Below are the code and all the weights of a small trained network. Each question names an input and a target symbol and asks about switching units off, where a switched-off unit gives its printed mean instead of its output.

import numpy as np


def w(rows, s, z=0):
    codes = np.array(rows[::2]) - 128.0
    scale = np.full(codes.shape[1], s)
    scale[-1] = z or s
    return codes * scale


def norm(h):
    return h / np.sqrt((h * h).mean(-1, keepdims=True) + 1e-5)


def f(y):
    return np.maximum(y, 0)


def softmax(a):
    e = np.exp(a - a.max(-1, keepdims=True))
    return e / e.sum(-1, keepdims=True)


def log_softmax(a):
    a = a - a.max(-1, keepdims=True)
    return a - np.log(np.exp(a).sum(-1, keepdims=True))


def net(x, mask):
    ids = ['ΓΘΠΦΨΩβδεηλμτ'.index(c) for c in x.split()]
    T = len(ids)
    res = E[ids] + P[:T]
    u = 0
    for l in range(2):
        r = norm(res)
        for j in range(2):
            rows = slice(2 * j, 2 * j + 2)
            q, k, v = (r @ M[l][rows].T for M in (Q, K, V))
            z = softmax(np.where(np.tri(T) > 0, q @ k.T / 2**0.5, -1e9)) @ v
            o = O[l][rows]
            res = res + np.where(mask[u + j], z, o[:, -1]) @ o[:, :-1]
        u += 2
        y = f(norm(res) @ A[l][:, :-1].T + A[l][:, -1])
        res = res + np.where(mask[u : u + 12], y, B[l][:, -1]) @ B[l][:, :-1]
        u += 12
    return log_softmax(norm(res)[-1] @ U[:, :-1].T + U[:, -1])


Q, K, V, O, A, B = {}, {}, {}, {}, {}, {}
E = w([
[173,19,138,122,108,204,174,167,76,143,132,86],'Γ',
[201,144,161,161,127,116,220,194,80,73,144,101],'Θ',
[177,52,80,209,190,188,189,169,141,196,127,141],'Π',
[107,65,111,53,191,136,110,108,151,89,134,117],'Φ',
[163,214,125,118,132,218,179,201,78,119,205,153],'Ψ',
[111,177,201,126,207,21,142,194,175,166,101,161],'Ω',
[26,71,112,125,152,167,202,141,96,149,78,169],'β',
[110,30,154,206,196,119,203,139,161,126,86,88],'δ',
[152,214,253,131,98,136,193,176,97,82,176,158],'ε',
[147,86,202,227,138,122,181,153,86,185,207,164],'η',
[196,136,136,98,140,248,163,198,125,96,124,75],'λ',
[209,52,176,174,178,68,124,125,136,122,204,122],'μ',
[107,70,170,152,212,57,150,88,160,136,169,156],'τ',
],0.0054)
P = w([
[156,65,135,109,108,90,71,116,76,128,60,202],'0',
[106,52,245,118,251,253,72,161,65,126,117,110],'1',
[150,91,125,112,109,94,122,103,110,131,94,175],'2',
[104,69,237,97,239,232,110,161,72,117,141,74],'3',
[150,118,117,111,101,102,146,100,134,137,115,151],'4',
[100,96,230,80,250,228,126,161,78,117,158,77],'5',
[136,133,112,109,91,103,163,101,160,132,131,135],'6',
[88,106,230,73,248,220,142,150,78,133,168,78],'7',
[128,147,104,113,77,102,165,92,181,134,143,116],'8',
[92,109,223,70,244,203,142,149,78,140,163,72],'9',
[115,164,94,116,63,115,168,93,209,133,155,85],'10',
[85,127,227,76,246,195,143,148,85,146,171,73],'11',
[109,171,83,129,57,127,175,81,204,138,157,71],'12',
],0.0047)
Q[0] = w([
[145,67,153,88,192,174,163,162,136,144,132,93],'L0H1',
[106,109,180,132,184,165,143,138,135,120,161,117],'L0H1',
[117,75,201,83,255,155,172,153,133,132,158,76],'L0H2',
[108,183,66,105,77,115,49,106,125,120,29,163],'L0H2',
],0.0088)
K[0] = w([
[139,150,40,93,56,121,172,118,241,171,140,47],'L0H1',
[85,176,107,149,21,94,191,110,230,117,163,130],'L0H1',
[107,171,58,81,19,81,165,83,227,185,128,67],'L0H2',
[121,62,175,56,253,141,77,217,33,79,60,229],'L0H2',
],0.006)
V[0] = w([
[171,88,155,99,164,151,113,118,127,104,114,161],'L0H1',
[100,164,130,135,215,94,51,186,129,133,129,90],'L0H1',
[5,116,135,44,104,129,134,110,79,201,55,103],'L0H2',
[172,121,138,96,86,84,105,161,51,113,84,49],'L0H2',
],0.0032)
O[0] = w([
[65,218,134,111,106,78,96,92,173,149,126,195,206],'L0H1',
[98,143,116,112,172,49,181,200,79,73,169,84,1],'L0H1',
[172,101,159,41,175,154,253,83,163,108,155,204,15],'L0H2',
[174,167,103,57,152,105,189,123,108,213,147,3,80],'L0H2',
],0.0043,0.0024)
A[0] = w([
[152,90,88,156,220,167,120,152,129,83,143,102,155],'L0N1',
[85,162,118,104,42,119,166,133,85,125,71,144,123],'L0N2',
[215,175,119,134,7,92,89,150,88,98,97,131,248],'L0N3',
[145,159,76,98,126,95,203,124,187,108,35,134,202],'L0N4',
[99,172,131,69,167,52,92,142,196,115,93,142,141],'L0N5',
[98,181,179,73,84,170,133,186,87,125,159,142,245],'L0N6',
[53,100,111,167,152,113,103,105,35,94,137,73,73],'L0N7',
[138,109,223,110,163,115,91,94,128,66,162,72,101],'L0N8',
[166,139,5,114,68,134,160,91,70,107,187,179,174],'L0N9',
[131,87,150,137,123,255,176,144,96,171,68,91,165],'L0N10',
[88,165,180,185,161,152,156,156,137,160,149,142,147],'L0N11',
[197,154,143,133,148,165,141,253,91,97,146,127,195],'L0N12',
],0.0044,0.0011)
B[0] = w([
[98,138,197,114,72,121,145,131,109,140,90,170,187],'L0N1',
[93,145,109,117,128,156,254,108,180,92,96,152,153],'L0N2',
[164,109,166,118,179,142,163,146,116,86,185,140,175],'L0N3',
[145,121,100,177,123,102,68,161,77,56,70,113,153],'L0N4',
[160,155,143,137,101,181,123,93,112,112,154,169,148],'L0N5',
[144,73,123,157,157,132,108,104,175,170,107,139,207],'L0N6',
[165,164,148,148,147,161,81,145,156,169,129,142,157],'L0N7',
[115,145,89,122,143,162,140,141,124,199,98,157,188],'L0N8',
[84,95,103,112,109,154,105,178,137,171,143,125,156],'L0N9',
[154,175,143,110,154,64,111,115,148,131,134,148,253],'L0N10',
[164,120,120,91,81,140,128,141,107,119,104,88,209],'L0N11',
[51,105,126,132,149,122,111,102,137,141,123,145,213],'L0N12',
],0.006,0.0061)
Q[1] = w([
[120,159,9,138,89,49,188,120,103,91,137,119],'L1H1',
[165,119,128,89,129,123,111,140,114,145,147,74],'L1H1',
[140,150,44,117,59,95,156,132,114,123,171,147],'L1H2',
[143,139,87,130,68,86,160,134,127,97,144,150],'L1H2',
],0.011)
K[1] = w([
[113,84,195,87,232,129,112,143,13,177,80,198],'L1H1',
[251,121,100,97,116,99,146,178,125,151,151,91],'L1H1',
[130,85,182,101,248,169,109,139,2,183,92,205],'L1H2',
[108,113,184,110,189,115,127,129,36,162,69,159],'L1H2',
],0.0064)
V[1] = w([
[97,253,160,145,222,192,180,103,185,113,87,155],'L1H1',
[47,128,149,135,84,134,156,72,22,135,170,94],'L1H1',
[157,81,50,112,171,108,61,106,144,75,178,121],'L1H2',
[159,60,176,189,137,31,101,87,143,70,80,75],'L1H2',
],0.0039)
O[1] = w([
[189,74,87,81,183,120,65,190,154,46,112,205,189],'L1H1',
[43,117,205,191,108,63,117,161,210,146,150,191,3],'L1H1',
[100,74,88,132,88,214,105,195,254,154,109,8,61],'L1H2',
[136,207,38,241,147,127,156,142,168,34,173,121,149],'L1H2',
],0.0049,0.0031)
A[1] = w([
[26,107,189,187,120,110,123,70,103,178,156,210,157],'L1N1',
[221,84,101,113,189,95,150,132,132,123,144,234,72],'L1N2',
[119,104,175,91,178,194,83,60,112,200,94,185,119],'L1N3',
[130,147,71,193,184,149,158,64,83,87,171,162,234],'L1N4',
[34,159,144,48,172,167,147,197,184,176,156,138,138],'L1N5',
[133,205,179,169,180,160,99,154,170,161,134,88,78],'L1N6',
[172,175,192,138,127,215,149,173,150,177,200,169,176],'L1N7',
[139,168,113,203,119,105,38,146,44,187,80,75,85],'L1N8',
[141,141,216,156,185,109,139,155,47,135,121,65,71],'L1N9',
[68,30,73,74,99,189,254,229,211,192,127,114,3],'L1N10',
[124,107,95,131,3,90,182,133,110,181,40,192,127],'L1N11',
[194,118,136,123,202,133,83,112,156,173,231,124,87],'L1N12',
],0.0048,0.0016)
B[1] = w([
[149,172,111,56,135,159,131,177,182,107,50,62,185],'L1N1',
[96,171,154,188,112,180,142,114,147,175,170,53,218],'L1N2',
[118,166,79,193,51,107,157,117,129,67,173,130,255],'L1N3',
[93,76,152,57,88,120,109,172,117,168,107,140,185],'L1N4',
[206,56,162,174,83,75,126,181,113,157,163,66,185],'L1N5',
[74,125,96,101,168,93,157,65,91,120,133,151,176],'L1N6',
[156,67,119,135,132,124,127,103,132,125,76,164,208],'L1N7',
[149,85,168,139,138,167,93,105,191,118,191,151,171],'L1N8',
[108,128,63,67,77,124,95,151,118,102,183,131,177],'L1N9',
[130,228,20,100,135,112,106,158,180,188,171,255,153],'L1N10',
[74,89,119,144,226,96,83,117,63,168,131,109,160],'L1N11',
[79,175,150,86,167,49,153,133,158,83,71,100,175],'L1N12',
],0.0054,0.0082)
U = w([
[169,160,102,85,92,75,199,49,75,172,106,60,152],'Γ',
[103,94,135,90,169,6,71,90,192,58,199,114,71],'Θ',
[105,110,68,111,35,213,78,63,90,25,156,170,6],'Π',
[166,144,45,104,92,121,135,188,211,186,171,203,99],'Φ',
[144,37,194,59,70,146,48,179,90,156,68,128,162],'Ψ',
[75,127,123,118,130,142,173,248,55,60,219,56,65],'Ω',
[172,97,226,147,158,187,211,93,188,104,142,179,167],'β',
[26,101,88,69,212,135,146,121,96,119,46,195,204],'δ',
[171,253,187,136,166,101,47,164,79,94,127,189,97],'ε',
[21,229,160,99,66,138,127,151,203,125,77,68,143],'η',
[210,155,70,69,216,201,92,156,145,94,75,65,203],'λ',
[72,112,137,223,170,217,74,114,120,199,165,68,210],'μ',
[143,55,101,220,99,96,123,188,168,23,39,123,114],'τ',
],0.0055,0.0014)

Each question gives the input, a string of symbols that net reads in full, and the target symbol t.
The units are the heads (2 rows each of Q, K, V and O) and the neurons (one row each of A and B). Each row of codes is followed by its name. A weight is (code - 128) times the scale printed after its matrix; where a second scale follows, it is the last column's (O, A, B and U).
mask holds one flag per unit, layer by layer, with each layer's heads first. A switched-off unit (its flag False) gives its mean, the last column of its rows in O or B, instead of its output. The means were averaged over made-up inputs and are rounded, as every weight is.
A unit's drop is (log p(t) with every unit on - log p(t) with that unit switched off) / (log p(t) with every unit on - log p(t) with every unit switched off).
The circuit of an input: a set's keep is (log p(t) with only the set's units on - log p(t) with every unit switched off) / (log p(t) with every unit on - log p(t) with every unit switched off). Starting from the 12 units with the biggest drops (on a tie, the unit counted first), units are removed one at a time, each time the one whose removal leaves the highest keep (on an exact tie, the one counted first), for as long as the keep stays at least 0.8.
units of the circuit, in order: the units of the circuit, biggest drop first
unit that matters most: the unit with the biggest drop
k most important neurons: the k neurons with the biggest drops, biggest first
top k neurons in layer l: the k neurons of layer l with the biggest drops, biggest first
drop of u: that unit's drop, to one decimal
input Γ η Π, target μ: unit that matters most	L1N11
input η λ λ Ω, target λ: units of the circuit, in order	L1H1, L0N10
input τ Ω μ Γ μ λ δ Φ Θ δ, target Θ: 2 most important neurons	L0N10, L0N2
input τ Φ Ψ Ψ τ Π Φ, target Π: units of the circuit, in order	L0N10, L0N5
input Π β δ Ψ Π, target μ: units of the circuit, in order	L1N2, L1N11
input Π Φ ε, target β: units of the circuit, in order	L0N3, L0N2, L0N6
input Π Ψ η β δ Φ δ Γ β τ, target β: units of the circuit, in order	L0H2, L1N2
input Θ ε Ψ η Γ Θ Ψ Θ Φ λ Θ, target Ω: top 2 neurons in layer 0	L0N10, L0N3
input ε λ δ Θ η μ δ μ Ω τ ε Φ λ, target λ: units of the circuit, in order	L1H1, L1N3
input Γ Π Θ λ Π Θ, target Π: 2 most important neurons	L0N3, L1N3
input β Ω Θ η η Ψ, target η: 2 most important neurons	L0N12, L1N1
input Θ Π μ δ β μ Γ Γ τ, target η: 2 most important neurons	L1N1, L1N2
input δ Ψ δ ε η η Π Θ η Ψ μ Π δ, target τ: top 3 neurons in layer 0	L0N12, L0N6, L0N4
input Θ τ Γ Φ μ Φ Π β, target Π: top 2 neurons in layer 1	L1N3, L1N2
input Ω Γ λ Θ ε η λ Θ β μ, target β: unit that matters most	L0H2
input Ω μ Ψ μ Π Γ τ ε, target τ: 2 most important neurons	L0N6, L1N5
input Γ ε Θ β Φ, target Π: top 2 neurons in layer 0	L0N10, L0N4
input ε μ μ Π Ψ Π, target Ψ: 2 most important neurons	L0N2, L0N10
input δ Π λ Ψ β Φ Θ Ψ η λ Π δ β, target δ: 4 most important neurons	L0N4, L1N3, L0N2, L1N11
input ε δ Θ Π β η τ Θ Ψ Ω τ Φ, target τ: top 3 neurons in layer 1	L1N5, L1N3, L1N2
input Ψ Φ Ω τ, target Ω: unit that matters most	L0H1
input Γ Θ Π λ, target Π: 2 most important neurons	L1N3, L1N2
input β Ψ Θ Θ Π Ψ Ω, target ε: top 2 neurons in layer 0	L0N5, L0N4
input δ β τ Γ, target τ: top 2 neurons in layer 0	L0N10, L0N1
input Π Γ Ψ μ δ Θ, target δ: drop of L0N3	0.6
input β ε Γ Π, target Γ: drop of L0N1	0.0
input δ ε Ψ μ Π τ Φ Ω, target Φ: unit that matters most	L1H2
input δ δ λ Θ Θ Π ε η Θ, target Ω: drop of L0H2	0.1
input Φ ε τ, target η: drop of L1N1	0.2
